Each row is followed by its class number.
[-406,-120,-361,-19,415,-742,-182,54,-312,274,-33,-215,-246,-75,265,89,-64,123,444,-56,-253,-338,-439,210,12,244,-235,350,-303,77,-198,59,637,-153]
5
[-95,187,-237,-170,255,-25,205,66,126,392,-97,164,-121,49,-254,230,-91,-202,81,20,-350,-25,-61,161,512,-727,-148,172,36,363,-227,-500,298,-233]
6
[36,162,-105,-12,-83,458,212,10,300,285,-201,-89,-234,409,-67,-139,49,-505,-69,16,-231,219,369,129,330,-427,-412,87,85,193,246,-774,6,-195]
7
[213,506,162,-78,-180,284,60,4,-49,178,33,-87,197,-203,-184,-205,-278,-401,-324,-233,-173,-43,58,198,-236,282,-529,-430,-197,81,34,-62,-350,632]
5
[70,97,173,500,-304,130,403,-304,-220,390,-102,-294,-300,-48,-73,-492,399,-241,-6,40,391,69,221,106,-199,173,-334,138,-166,-385,404,218,-152,456]
1
[-79,100,-538,166,-48,-100,-41,-58,-321,372,148,264,54,-264,-135,254,-145,12,66,26,18,-347,-289,19,-340,-77,-352,-58,-78,281,-220,6,120,409]
8
[-91,594,-105,-435,-102,90,-20,82,96,-263,-258,19,474,-180,-44,-38,-124,-100,-38,-137,-364,-241,-339,-51,-295,-887,-109,-377,421,322,-226,-85,-109,-365]
7
[-173,134,-95,5,128,-559,-114,307,-38,-114,-390,63,372,-360,136,-52,-192,61,208,-145,-500,189,-281,86,-274,-71,-229,-235,206,183,-213,273,-190,-85]
3
[106,428,283,134,-52,-42,68,-419,110,-145,-127,238,-170,411,-254,-46,82,-37,106,-67,-579,-155,231,-3,400,155,-83,62,107,113,-71,45,-44,20]
2
[125,391,78,685,-408,145,564,-180,-34,437,-310,13,189,-508,21,-656,162,-282,-363,-95,473,328,30,-168,-438,-415,-409,-97,160,-43,211,186,-812,384]
7
[131,487,122,222,-193,79,9,-84,-13,127,-310,-149,8,215,-24,-286,57,-266,180,-183,-550,-14,266,180,76,111,-413,-139,-115,155,62,-122,-169,125]
2
[258,454,255,344,-322,385,112,-139,-67,228,-63,-117,-182,271,-341,-208,136,-350,-147,-77,-220,-142,449,24,70,331,-428,3,-219,123,167,-326,-362,377]
9
[-204,41,148,220,213,-359,-42,239,-79,-151,-215,73,-47,-30,-7,74,-77,166,48,-9,-391,1,-129,-10,164,170,-38,132,81,-74,-190,271,106,-47]
2
[-71,26,25,35,96,-68,137,-637,363,144,109,595,-166,48,-285,361,-72,202,-248,175,-13,-55,-174,-89,335,-111,264,325,405,159,-485,214,-237,-94]
8
[-225,-73,39,372,50,-466,273,-362,-153,167,-45,140,-165,-313,9,-43,102,289,-12,126,323,5,-356,79,-99,171,117,296,51,-315,-164,883,86,152]
3
[-168,-113,98,-294,-22,83,-117,-20,-125,-238,194,427,34,43,-431,492,-376,503,-213,172,-219,-371,-177,-34,-83,173,219,-204,293,-236,-369,409,31,272]
9
[-154,221,213,-1,-49,-129,-69,-75,-221,-157,62,323,141,-142,-286,357,-308,400,-297,-1,-302,-305,-96,-68,-310,469,-64,-86,-18,-73,-461,326,-313,137]
5
[107,-248,-185,-42,-314,96,-107,-378,323,239,123,221,131,-205,322,168,-242,135,-137,60,185,291,-10,107,-477,373,-110,-54,70,33,-154,167,-490,290]
1
[48,23,-154,-94,-193,8,-262,155,-116,-49,-180,-358,249,-155,334,-121,227,-205,165,-54,-102,85,-89,308,-479,72,-315,-25,-202,4,236,108,233,-98]
3
[172,467,206,115,-361,244,133,-84,81,193,-149,39,-10,142,-183,-329,-76,-316,-227,-216,-351,23,231,23,21,70,-433,-253,10,206,82,-313,-503,357]
10
[-202,482,283,-27,-60,-403,209,-418,-117,31,-264,-83,24,-102,167,-422,70,-76,63,-161,-65,-92,-70,133,-380,137,-179,-73,-86,-187,-73,285,-232,-296]
2
[-98,46,107,87,-138,92,202,-149,-461,286,84,-11,-184,-38,-362,9,50,45,-45,116,218,-378,-77,242,-161,180,-65,-20,-201,-436,29,403,232,477]
6
[-2,-48,-184,605,87,-332,91,291,28,175,-194,11,353,-648,257,-26,145,-72,-171,-50,186,342,-605,20,-23,-407,-100,297,158,88,-1,531,-38,290]
4
[-128,254,16,171,40,-260,-11,-11,-210,-180,-289,163,-14,252,-134,173,115,139,247,-25,-670,-252,111,35,70,227,-128,163,-65,150,-242,-3,42,-227]
0
[40,66,-226,-58,-63,290,125,-151,148,366,151,279,-116,105,-252,408,-177,-19,-160,111,-98,-101,59,141,86,-76,-190,150,31,209,-227,-251,-62,158]
7
[-111,-443,-38,673,62,-509,-184,-91,270,-25,-85,103,-1,-323,521,-140,52,3,87,108,377,406,-295,-106,57,333,196,380,291,-146,7,558,-111,30]
4
[-240,246,-46,-15,66,-566,196,35,-248,199,-406,-447,168,-345,175,-408,-6,-139,401,-117,-150,-4,-367,399,-206,-333,-293,-199,-92,-117,9,421,290,-116]
10
[31,266,116,-186,-248,91,-200,174,-210,11,-199,-407,266,-147,152,-154,169,-327,-81,-117,-193,-126,-63,268,-583,109,-434,-139,-273,-27,90,-52,-63,-72]
1
[7,14,-229,-126,31,-38,-272,7,-185,-150,-136,-151,173,-4,130,155,341,-6,291,-13,-188,-134,-235,260,-249,52,-44,29,-42,12,-17,328,348,-24]
3
[-77,111,-260,362,-273,-252,-176,-55,253,57,-165,180,388,-536,296,-216,-221,-224,90,21,219,285,-309,-118,-422,-269,-62,-222,492,265,-160,252,-410,-4]
3
[-72,83,402,310,84,203,233,-153,-41,-104,-215,174,-551,595,-378,64,291,96,-226,104,-421,-282,266,-230,579,179,173,544,176,-91,-30,-282,-19,-132]
6
[-32,-126,176,468,136,-1,116,223,-97,-85,-73,225,-179,146,-354,111,143,151,-166,136,-47,20,18,-82,309,78,-30,327,144,-226,57,261,26,100]
6
[-118,32,64,659,7,118,141,198,251,41,-5,330,-267,97,-178,-80,5,-186,-446,86,198,32,-84,-397,384,-286,27,475,431,70,119,-231,-176,69]
0
[-207,-164,-13,-24,33,-210,-140,290,-223,-154,-157,117,56,-138,-235,246,-240,282,-65,107,-337,-124,-219,212,-84,176,-84,-112,63,-203,-117,524,346,220]
3
[91,282,174,-186,-437,375,-210,-278,22,-165,-106,-75,239,53,122,-145,125,-202,-386,-108,-63,-68,100,32,-584,197,-300,-234,-38,-62,59,-122,-464,5]
10
[-258,-145,-231,615,267,-324,3,308,-142,265,27,253,-199,-137,-268,311,-63,-41,110,205,44,-347,-421,11,552,-222,278,500,159,27,-257,192,527,205]
2
[-71,94,-184,-341,35,137,-41,-171,68,289,-46,-23,-206,337,-50,270,-116,-309,282,52,-523,-160,177,345,248,-44,-259,45,-158,268,-236,-531,350,-256]
8
[23,456,432,-99,107,100,46,-13,-311,165,238,-47,-512,444,-622,258,51,-130,-159,-81,-499,-548,287,214,408,556,-327,195,-484,-9,-71,-491,303,58]
9
[-193,186,-176,335,73,-102,49,391,73,124,68,298,64,-326,-205,129,-318,-216,-178,58,110,-172,-390,-180,172,-414,50,44,373,224,-245,-45,5,217]
7
[-146,613,262,426,-151,-129,421,-553,-333,295,-91,278,-151,-55,-419,-47,137,40,-187,63,54,-361,64,-45,-98,-10,-180,193,-172,-84,-289,205,-258,0]
2
[170,-111,-381,-31,-16,28,-58,-28,140,401,-214,-324,-32,-36,353,-59,156,-438,471,-6,-261,301,144,459,31,83,-426,80,-122,294,41,-307,202,-96]
4
[-168,-29,182,440,30,-472,-12,121,-22,-50,-351,-21,56,-122,251,-151,26,97,67,-129,-239,246,-79,-9,-49,367,-166,227,-41,-22,-59,262,-227,-159]
8
[143,456,241,625,-268,247,216,46,-103,251,-358,-323,-387,368,-109,-422,311,-556,-55,-164,-490,16,561,43,369,303,-593,266,-394,204,275,-645,-110,95]
5
[-320,112,-294,28,385,-673,1,230,-268,421,-229,-377,-174,-128,180,-192,-116,-210,329,-173,-244,-174,-389,234,140,-156,-402,168,-301,265,40,-305,615,-208]
9
[51,256,85,38,-47,67,137,171,54,180,-159,-35,1,-82,-158,-153,-222,-178,-205,-177,-333,-36,-115,173,124,-14,-164,-165,136,100,9,44,-45,393]
0
[183,280,-309,846,-100,-11,414,-50,234,203,-485,244,-188,278,-98,-308,407,-247,293,-99,-292,330,131,-31,569,-398,-35,196,367,437,246,-1,-93,277]
6
[-131,309,53,162,-123,-163,377,-498,-206,138,1,403,129,-355,-310,38,-94,338,-149,60,263,-294,-352,-82,-278,-206,193,-51,276,-118,-376,788,-223,256]
0
[-62,-86,-23,826,56,-13,124,323,-20,387,30,98,-224,-198,-207,3,-8,-290,-312,103,332,-24,-175,-153,418,-153,-70,483,55,39,51,-88,79,368]
10
[-33,111,-218,148,-94,310,286,169,240,379,-156,-25,-133,63,-104,61,-128,-281,-194,-37,-244,165,101,61,305,-411,-329,238,27,298,39,-590,-61,179]
5
[-265,258,332,427,443,-493,425,155,-316,141,-78,-42,-402,8,-324,-26,329,112,76,-32,10,-236,-168,-99,510,-116,56,675,-168,-133,-83,255,359,-203]
2
[89,368,-65,255,-18,-90,213,103,185,152,-297,0,-18,-39,-55,-297,19,-299,-4,-220,-359,183,-6,86,259,-232,-224,-56,123,305,127,-94,-146,228]
3
[-176,-69,-266,114,19,-272,-346,-254,-70,-82,-2,110,-161,233,64,228,107,-32,634,169,-253,-274,-34,159,147,309,110,181,105,55,-249,178,509,-239]
6
[-10,127,-131,-155,-180,149,-206,155,-60,-109,-207,-148,187,-40,159,-19,126,-91,-173,-114,-154,-163,-212,168,-383,-72,-137,-136,-4,36,97,3,86,19]
7
[-120,-138,349,142,142,-206,-61,277,-261,-38,47,31,21,-317,-172,223,-274,163,-338,60,-24,-14,-121,22,-167,596,-175,2,-159,-318,-187,448,-42,374]
1
[-156,16,-171,-290,70,45,113,24,170,394,187,265,-28,-135,-244,402,-436,93,-305,18,-62,-93,-201,154,107,-196,-8,102,44,155,-330,-167,-1,138]
2
[-245,466,400,-236,120,-150,-44,-116,-127,-535,-217,267,-74,433,-369,122,-64,79,-13,-27,-791,-427,169,-17,224,58,-127,-31,69,-53,-290,-185,136,-721]
5
[-144,236,-258,126,141,-99,190,37,-181,360,21,174,-256,21,-191,-1,-17,-149,-165,-61,-81,-272,-195,-112,71,-241,-286,195,-34,331,-15,-417,167,137]
5
[-124,145,-431,583,150,-214,-45,122,-122,280,64,283,29,-197,-249,368,-56,-150,202,144,-23,-233,-304,-6,279,-239,19,264,138,316,-383,73,238,127]
6
[-113,429,302,4,-572,-30,181,-393,-50,161,-242,-197,162,-262,247,-582,-85,-234,-210,-85,119,143,73,82,-739,102,-458,-360,-38,-172,57,134,-634,-54]
4
[-245,341,154,-121,165,124,447,110,-433,238,-188,-156,-318,292,-747,-76,147,-227,-1,140,-266,-561,3,137,337,-725,-61,35,75,-177,114,-201,532,-9]
0
[-166,-95,20,-24,125,-71,24,259,-152,-53,-60,151,77,-67,-306,283,-217,258,-26,38,-229,-167,-224,32,71,-115,119,-106,232,-152,-140,225,113,297]
1
[5,105,189,-36,-51,322,-57,39,-133,-110,-115,-170,-216,307,-149,27,363,-105,-212,49,-258,-301,0,115,85,4,-85,263,-67,-147,183,-131,318,5]
5
[-113,295,-78,-473,107,-74,6,-114,162,124,117,323,194,-90,-6,437,-486,17,-267,-79,-348,19,-33,120,-161,12,-168,-200,-116,327,-531,-284,-227,-263]
10
[-123,15,-54,39,73,265,88,566,-339,-78,-61,64,-112,132,-592,360,-151,60,-12,106,-419,-382,31,65,230,-89,-17,-86,81,-70,-71,-31,413,429]
5
[185,335,148,208,-151,166,17,50,-162,165,-135,-225,-180,250,-167,-209,86,-445,104,-95,-441,-102,301,308,234,323,-520,-22,-337,58,191,-290,195,167]
6
[-106,425,79,486,-74,28,541,-241,-182,211,-283,63,-207,87,-381,-260,266,-102,56,57,9,-223,86,-45,221,-556,-123,249,120,-87,57,138,55,-43]
0
[-97,118,-198,-470,236,-152,-80,-200,-36,156,33,62,-52,163,-5,320,-155,-96,397,12,-499,-229,26,376,207,46,-187,51,-284,205,-346,-263,459,-305]
5
[-194,899,324,98,-143,-2,551,-448,-126,-69,-208,325,-25,128,-472,-245,116,-10,-159,-59,-120,-422,1,-295,-6,-600,-76,18,245,95,-253,-104,-467,-385]
9
[-77,646,393,485,-264,228,700,-542,-52,114,-106,350,-209,63,-474,-234,156,27,-483,60,158,-167,179,-362,15,-371,-75,230,249,-98,-67,53,-563,13]
0
[-141,-53,-120,-180,148,-217,-304,78,-230,-24,-117,-216,125,-162,102,240,99,44,95,-13,-185,-286,-390,414,-156,102,93,42,-160,-162,-163,478,615,-66]
2
[-53,496,61,69,128,-244,224,-44,77,25,-244,158,0,87,-187,13,-157,-40,157,-192,-579,-167,-178,104,380,-268,-109,-46,203,250,-234,66,44,1]
7
[-79,324,-134,204,-126,319,290,-133,-50,130,74,424,-329,293,-429,50,-43,-96,-439,25,-107,-277,68,-346,88,-357,-437,190,226,238,66,-496,-72,171]
0
[-35,540,141,236,-39,25,350,-218,356,358,-176,214,-163,126,-61,-69,20,-380,-376,-92,-270,257,273,-190,261,-349,-423,370,-58,476,-170,-808,-595,-350]
2
[-191,-151,62,-125,-248,-106,-369,-243,330,-404,57,208,-55,133,286,-139,-114,9,78,64,-7,60,-55,-166,-202,301,144,-139,515,-147,6,157,-129,-131]
1
[72,60,-280,392,-95,194,369,108,342,663,-393,-229,-203,30,193,-311,166,-529,9,-51,-146,511,159,101,347,-640,-453,313,47,391,259,-585,-95,99]
1
[175,25,140,207,-209,242,-35,-85,-124,179,50,-7,-194,84,-237,12,-45,-17,-175,-50,-190,-149,160,271,22,648,-193,-72,-169,-184,99,204,30,654]
5
[-122,237,54,267,-191,169,472,-437,-142,170,95,471,-225,1,-517,159,27,308,-400,178,188,-297,-145,-114,52,-306,172,162,231,-207,-125,521,22,399]
6
